Below is a small trained network, with its code and all its weights. Each question gives an input and a class and asks what happens when units are switched off, that is, made to give their printed mean instead of their output.

import numpy as np


def w(rows, s, z=0):
    codes = np.array(rows[::2]) - 128.0
    scale = np.full(codes.shape[1], s)
    scale[-1] = z or s
    return codes * scale


def f(y):
    return y / 2 * (1 + np.tanh(0.7978845608 * (y + 0.044715 * y**3)))


def log_softmax(a):
    a = a - a.max(-1, keepdims=True)
    return a - np.log(np.exp(a).sum(-1, keepdims=True))


def net(x, mask):
    res = np.array(x, float).reshape(1, 5) / 4 @ E
    y = f(res @ A[0][:, :-1].T + A[0][:, -1])
    res = res + np.where(mask, y, B[0][:, -1]) @ B[0][:, :-1]
    return log_softmax(res[-1] @ U[:, :-1].T + U[:, -1])


A, B = {}, {}
E = w([
[188,21,109,2],'x0',
[18,59,141,108],'x1',
[153,24,246,178],'x2',
[132,172,213,41],'x3',
[141,69,189,155],'x4',
],0.0076)
A[0] = w([
[106,36,160,188,140],'n1',
[111,163,75,192,177],'n2',
[43,89,101,165,231],'n3',
[40,56,81,94,254],'n4',
[61,182,123,230,187],'n5',
[165,159,193,166,213],'n6',
[50,97,140,41,179],'n7',
[216,130,204,111,192],'n8',
[138,118,80,50,207],'n9',
[101,127,81,43,211],'n10',
[60,147,154,56,166],'n11',
[138,107,165,160,123],'n12',
[167,204,68,142,222],'n13',
[90,188,100,233,129],'n14',
[182,142,247,140,185],'n15',
[193,126,2,119,198],'n16',
[80,64,167,180,154],'n17',
],0.011,0.0059)
B[0] = w([
[158,53,143,166,222],'n1',
[106,209,29,181,207],'n2',
[175,134,132,205,215],'n3',
[179,155,186,165,228],'n4',
[45,128,14,212,255],'n5',
[35,82,70,122,207],'n6',
[119,182,255,155,199],'n7',
[49,31,113,45,217],'n8',
[168,206,166,64,198],'n9',
[157,215,177,102,201],'n10',
[90,165,191,144,177],'n11',
[125,91,136,134,161],'n12',
[123,199,65,111,226],'n13',
[60,178,84,166,232],'n14',
[39,27,128,89,232],'n15',
[191,174,71,67,219],'n16',
[202,40,96,144,210],'n17',
],0.0086,0.01)
U = w([
[172,155,125,64,4],'0',
[124,183,175,140,93],'1',
[199,183,8,68,130],'2',
[230,103,92,237,72],'3',
[71,180,1,234,178],'4',
[74,75,94,96,217],'5',
],0.0089,0.0031)

Each question gives the input, the list of numbers given to net, and the class t.
The units are the neurons (one row each of A and B). Each row of codes is followed by its name. A weight is (code - 128) times the scale printed after its matrix; where a second scale follows, it is the last column's (A, B and U).
mask holds one flag per neuron, in row order. A switched-off neuron (its flag False) gives its mean, the last column of its row in B, instead of its output. The means were averaged over made-up inputs and are rounded, as every weight is.
A unit's drop is (log p(t) with every unit on - log p(t) with that unit switched off) / (log p(t) with every unit on - log p(t) with every unit switched off).
The circuit of an input: a set's keep is (log p(t) with only the set's units on - log p(t) with every unit switched off) / (log p(t) with every unit on - log p(t) with every unit switched off). Starting from the 12 units with the biggest drops (on a tie, the unit counted first), units are removed one at a time, each time the one whose removal leaves the highest keep (on an exact tie, the one counted first), for as long as the keep stays at least 0.8.
circuit, biggest first: the units of the circuit, biggest drop first
k most important neurons: the k neurons with the biggest drops, biggest first
drop of u: that unit's drop, to one decimal
input [-8,7,7,7,8], class 5: circuit, biggest first : (n15)
input [8,8,-6,-7,-3], class 1: circuit, biggest first : (n7; n4)
input [5,-3,1,-3,5], class 5: circuit, biggest first : (n8; n2)
input [-5,-6,5,8,-8], class 5: circuit, biggest first : (n15; n8)
input [2,1,6,-3,3], class 3: 2 most important neurons : (n17; n1)
input [4,5,2,1,3], class 1: 2 most important neurons : (n7; n5)
input [5,7,-3,-8,-2], class 3: 2 most important neurons : (n3; n4)
input [4,6,5,-2,-8], class 1: 2 most important neurons : (n7; n5)
input [2,7,-8,-2,-8], class 2: 2 most important neurons : (n16; n13)
input [3,-8,5,-1,-6], class 2: drop of n1 : 0.2
input [-2,1,-8,4,-4], class 2: drop of n16 : 0.2
input [7,4,8,4,-8], class 1: drop of n4 : 0.1
input [0,7,2,-4,-2], class 3: drop of n4 : 0.0
input [7,-1,1,-5,-7], class 2: circuit, biggest first : (n16)
